Below are the code and all the weights of a small trained network. Each question names an input and a target symbol and asks about switching units off, where a switched-off unit gives its printed mean instead of its output.

import numpy as np


def w(rows, s, z=0):
    codes = np.array(rows[::2]) - 128.0
    scale = np.full(codes.shape[1], s)
    scale[-1] = z or s
    return codes * scale


def norm(h):
    return h / np.sqrt((h * h).mean(-1, keepdims=True) + 1e-5)


def f(y):
    return y / 2 * (1 + np.tanh(0.7978845608 * (y + 0.044715 * y**3)))


def softmax(a):
    e = np.exp(a - a.max(-1, keepdims=True))
    return e / e.sum(-1, keepdims=True)


def log_softmax(a):
    a = a - a.max(-1, keepdims=True)
    return a - np.log(np.exp(a).sum(-1, keepdims=True))


def net(x, mask):
    ids = ['ΓΞΠΨβδεζηθλμω'.index(c) for c in x.split()]
    T = len(ids)
    res = E[ids] + P[:T]
    u = 0
    for l in range(2):
        r = norm(res)
        for j in range(3):
            rows = slice(3 * j, 3 * j + 3)
            q, k, v = (r @ M[l][rows].T for M in (Q, K, V))
            z = softmax(np.where(np.tri(T) > 0, q @ k.T / 3**0.5, -1e9)) @ v
            o = O[l][rows]
            res = res + np.where(mask[u + j], z, o[:, -1]) @ o[:, :-1]
        u += 3
        y = f(norm(res) @ A[l][:, :-1].T + A[l][:, -1])
        res = res + np.where(mask[u : u + 8], y, B[l][:, -1]) @ B[l][:, :-1]
        u += 8
    return log_softmax(norm(res)[-1] @ U[:, :-1].T + U[:, -1])


Q, K, V, O, A, B = {}, {}, {}, {}, {}, {}
E = w([
[23,159,127,104,155,56],'Γ',
[107,201,138,181,179,100],'Ξ',
[61,36,134,193,194,126],'Π',
[145,174,112,164,167,107],'Ψ',
[119,120,215,51,125,247],'β',
[32,111,120,108,162,108],'δ',
[96,150,57,58,85,14],'ε',
[34,152,151,177,118,86],'ζ',
[59,102,129,173,132,118],'η',
[120,132,153,124,102,53],'θ',
[131,188,49,96,137,56],'λ',
[148,153,120,117,125,18],'μ',
[48,91,163,159,131,44],'ω',
],0.014)
P = w([
[208,74,164,171,66,228],'0',
[33,216,88,86,120,104],'1',
[49,221,109,96,107,127],'2',
[90,255,223,147,136,83],'3',
[53,228,149,108,121,120],'4',
[54,230,162,134,104,101],'5',
[21,188,163,149,117,143],'6',
[66,248,186,100,138,100],'7',
[66,229,159,113,136,75],'8',
[50,218,158,145,136,88],'9',
[42,229,159,114,137,114],'10',
],0.0065)
Q[0] = w([
[103,166,166,120,121,142],'0.h1',
[40,149,124,123,146,100],'0.h1',
[82,131,117,129,150,44],'0.h1',
[106,150,106,114,154,139],'0.h2',
[7,158,166,101,153,79],'0.h2',
[194,96,102,158,101,156],'0.h2',
[162,174,191,168,84,118],'0.h3',
[163,92,81,143,60,96],'0.h3',
[141,119,54,42,121,130],'0.h3',
],0.015)
K[0] = w([
[203,86,106,210,32,192],'0.h1',
[190,80,186,108,66,211],'0.h1',
[141,144,171,78,128,178],'0.h1',
[201,136,152,110,89,118],'0.h2',
[149,95,135,81,53,223],'0.h2',
[59,163,45,172,171,43],'0.h2',
[175,180,196,149,133,117],'0.h3',
[158,91,66,209,86,57],'0.h3',
[97,152,6,103,124,112],'0.h3',
],0.012)
V[0] = w([
[154,28,188,138,213,219],'0.h1',
[156,2,138,186,52,49],'0.h1',
[63,143,165,172,109,97],'0.h1',
[40,83,56,140,171,41],'0.h2',
[119,112,27,211,161,13],'0.h2',
[248,168,17,244,123,165],'0.h2',
[187,99,95,169,42,181],'0.h3',
[141,153,252,89,152,181],'0.h3',
[159,158,166,186,121,45],'0.h3',
],0.0079)
O[0] = w([
[132,129,119,157,75,128,178],'0.h1',
[169,104,45,146,195,121,145],'0.h1',
[67,169,103,142,181,117,173],'0.h1',
[87,138,82,65,136,215,110],'0.h2',
[86,1,98,84,185,140,29],'0.h2',
[144,36,147,113,149,69,2],'0.h2',
[121,167,124,138,182,117,11],'0.h3',
[87,137,25,117,101,101,160],'0.h3',
[117,78,133,98,163,157,109],'0.h3',
],0.0097,0.0084)
A[0] = w([
[169,238,148,132,8,89,248],'0.n1',
[134,66,160,109,97,145,128],'0.n2',
[101,132,205,139,93,130,251],'0.n3',
[78,87,123,173,133,156,209],'0.n4',
[59,106,107,156,146,155,148],'0.n5',
[94,164,99,82,58,144,201],'0.n6',
[202,64,156,140,159,132,169],'0.n7',
[159,184,152,153,160,163,245],'0.n8',
],0.011,0.0014)
B[0] = w([
[90,131,109,178,51,210,253],'0.n1',
[29,154,51,26,166,84,128],'0.n2',
[231,192,15,110,124,146,153],'0.n3',
[166,227,106,64,48,110,142],'0.n4',
[214,135,146,80,120,73,155],'0.n5',
[163,84,142,243,138,140,193],'0.n6',
[31,105,254,113,106,223,136],'0.n7',
[80,121,51,182,44,37,154],'0.n8',
],0.0078,0.015)
Q[1] = w([
[199,121,247,125,163,143],'1.h1',
[52,154,61,74,155,32],'1.h1',
[197,65,69,90,160,131],'1.h1',
[146,80,200,60,110,140],'1.h2',
[68,179,127,65,109,135],'1.h2',
[125,81,61,131,119,75],'1.h2',
[122,125,35,69,164,73],'1.h3',
[115,139,105,90,106,110],'1.h3',
[136,155,101,72,179,130],'1.h3',
],0.014)
K[1] = w([
[62,189,132,105,73,124],'1.h1',
[254,104,186,170,59,193],'1.h1',
[129,135,158,159,114,138],'1.h1',
[71,144,77,101,201,81],'1.h2',
[141,158,57,133,41,112],'1.h2',
[151,42,130,71,128,146],'1.h2',
[171,122,196,202,114,125],'1.h3',
[131,145,160,172,138,128],'1.h3',
[178,114,133,138,62,153],'1.h3',
],0.015)
V[1] = w([
[200,110,118,194,158,113],'1.h1',
[127,24,105,143,102,165],'1.h1',
[197,101,3,104,80,166],'1.h1',
[147,83,162,157,108,201],'1.h2',
[147,149,163,121,223,189],'1.h2',
[120,118,141,95,138,67],'1.h2',
[103,98,99,108,169,166],'1.h3',
[146,126,59,154,68,112],'1.h3',
[166,62,154,164,127,134],'1.h3',
],0.011)
O[1] = w([
[174,77,120,245,185,140,101],'1.h1',
[224,28,91,173,3,154,143],'1.h1',
[135,35,28,79,147,77,180],'1.h1',
[142,119,87,87,24,64,117],'1.h2',
[158,191,55,61,152,79,3],'1.h2',
[160,133,183,174,205,184,30],'1.h2',
[136,142,74,45,150,113,150],'1.h3',
[65,55,133,144,145,122,204],'1.h3',
[112,150,203,224,171,168,55],'1.h3',
],0.0079,0.0045)
A[1] = w([
[41,72,22,159,147,143,190],'1.n1',
[113,177,83,75,88,195,75],'1.n2',
[71,177,101,99,176,156,7],'1.n3',
[128,94,153,179,93,90,121],'1.n4',
[129,143,186,201,137,134,142],'1.n5',
[197,65,64,80,253,106,58],'1.n6',
[154,90,132,174,165,146,151],'1.n7',
[170,99,150,226,128,82,157],'1.n8',
],0.012,0.0013)
B[1] = w([
[39,148,237,120,131,152,254],'1.n1',
[167,188,178,204,104,40,244],'1.n2',
[230,67,99,98,119,59,156],'1.n3',
[184,146,130,50,85,155,179],'1.n4',
[207,198,84,123,114,102,182],'1.n5',
[154,143,138,205,75,216,226],'1.n6',
[130,81,110,177,115,1,142],'1.n7',
[137,131,52,65,91,21,182],'1.n8',
],0.009,0.0074)
U = w([
[8,179,173,154,68,171,153],'Γ',
[200,144,82,187,162,26,54],'Ξ',
[89,193,160,145,223,94,241],'Π',
[101,114,169,209,156,70,253],'Ψ',
[110,152,32,128,140,197,98],'β',
[192,110,184,177,116,209,204],'δ',
[186,178,157,143,63,110,24],'ε',
[104,205,106,40,83,40,83],'ζ',
[244,189,111,65,108,185,78],'η',
[152,42,99,93,56,88,154],'θ',
[124,110,247,58,97,152,228],'λ',
[172,217,254,164,137,123,81],'μ',
[193,104,248,122,83,25,33],'ω',
],0.0098,0.0018)

Each question gives the input, a string of symbols that net reads in full, and the target symbol t.
The units are the heads (3 rows each of Q, K, V and O) and the neurons (one row each of A and B). Each row of codes is followed by its name. A weight is (code - 128) times the scale printed after its matrix; where a second scale follows, it is the last column's (O, A, B and U).
mask holds one flag per unit, layer by layer, with each layer's heads first. A switched-off unit (its flag False) gives its mean, the last column of its rows in O or B, instead of its output. The means were averaged over made-up inputs and are rounded, as every weight is.
A unit's drop is (log p(t) with every unit on - log p(t) with that unit switched off) / (log p(t) with every unit on - log p(t) with every unit switched off).
The circuit of an input: a set's keep is (log p(t) with only the set's units on - log p(t) with every unit switched off) / (log p(t) with every unit on - log p(t) with every unit switched off). Starting from the 12 units with the biggest drops (on a tie, the unit counted first), units are removed one at a time, each time the one whose removal leaves the highest keep (on an exact tie, the one counted first), for as long as the keep stays at least 0.8.
units of the circuit, in order: the units of the circuit, biggest drop first
top k neurons: the k neurons with the biggest drops, biggest first
which heads matter: for each layer, one digit per head in row order, 1 if its drop is at least 0.15 and else 0, layers parted by /
input λ δ Γ Γ η ε θ μ δ, target λ: which heads matter -> 010 / 000
input θ Γ Γ ω, target Ξ: which heads matter -> 110 / 000
input Π λ Γ δ μ δ Γ, target θ: units of the circuit, in order -> 0.h2, 1.h1
input Π δ ζ ε ω δ ω μ θ Π, target θ: which heads matter -> 110 / 100
input Γ Γ δ δ θ, target ζ: which heads matter -> 110 / 000
input ζ δ ε ζ λ, target Π: which heads matter -> 110 / 110
input θ δ Ξ Π λ θ, target Ξ: units of the circuit, in order -> 0.h1, 1.h1
input Π Π Γ Γ δ Γ θ, target θ: which heads matter -> 110 / 100
input η δ Π δ ζ Γ δ, target Ψ: top 4 neurons -> 0.n1, 0.n6, 0.n4, 0.n5
input Γ δ δ θ ε ε Γ Ξ μ ω, target ζ: which heads matter -> 110 / 000
input ζ δ Ψ δ λ δ ε δ δ ζ, target Π: which heads matter -> 110 / 010
input ε Π μ δ θ ζ Γ δ η, target η: top neuron -> 0.n1
input Γ ζ δ Ξ, target ζ: top 2 neurons -> 0.n1, 1.n3
input Ψ Γ ε Γ Π λ Π θ, target ω: which heads matter -> 010 / 000
input ε δ ε ω δ Γ Γ μ Π, target η: which heads matter -> 111 / 011
input ε Γ Γ λ Γ δ η λ, target η: which heads matter -> 111 / 000
input ε δ ε ω Γ, target η: top 3 neurons -> 0.n1, 1.n6, 0.n6
input ω ε λ, target β: which heads matter -> 110 / 100
input Ξ Ξ ε δ, target μ: top 4 neurons -> 0.n1, 0.n7, 0.n6, 1.n5
input θ ε Γ, target Ξ: top 3 neurons -> 0.n1, 0.n7, 1.n8
input μ δ ω Ξ Γ λ Γ δ Π Ξ, target δ: top 2 neurons -> 1.n6, 0.n6
input ω δ θ, target β: top 2 neurons -> 1.n6, 0.n1
input λ Γ Γ Γ ω δ μ Π Π, target λ: top 2 neurons -> 0.n7, 0.n6
input μ Γ ω δ δ δ ω Γ δ δ δ, target δ: top 2 neurons -> 1.n6, 0.n1
input ε δ θ ε Π δ δ Π δ δ, target η: top 2 neurons -> 0.n1, 1.n6
input δ ζ δ λ λ, target Γ: top neuron -> 1.n1
input ζ Π Γ, target Π: top 2 neurons -> 0.n1, 0.n5
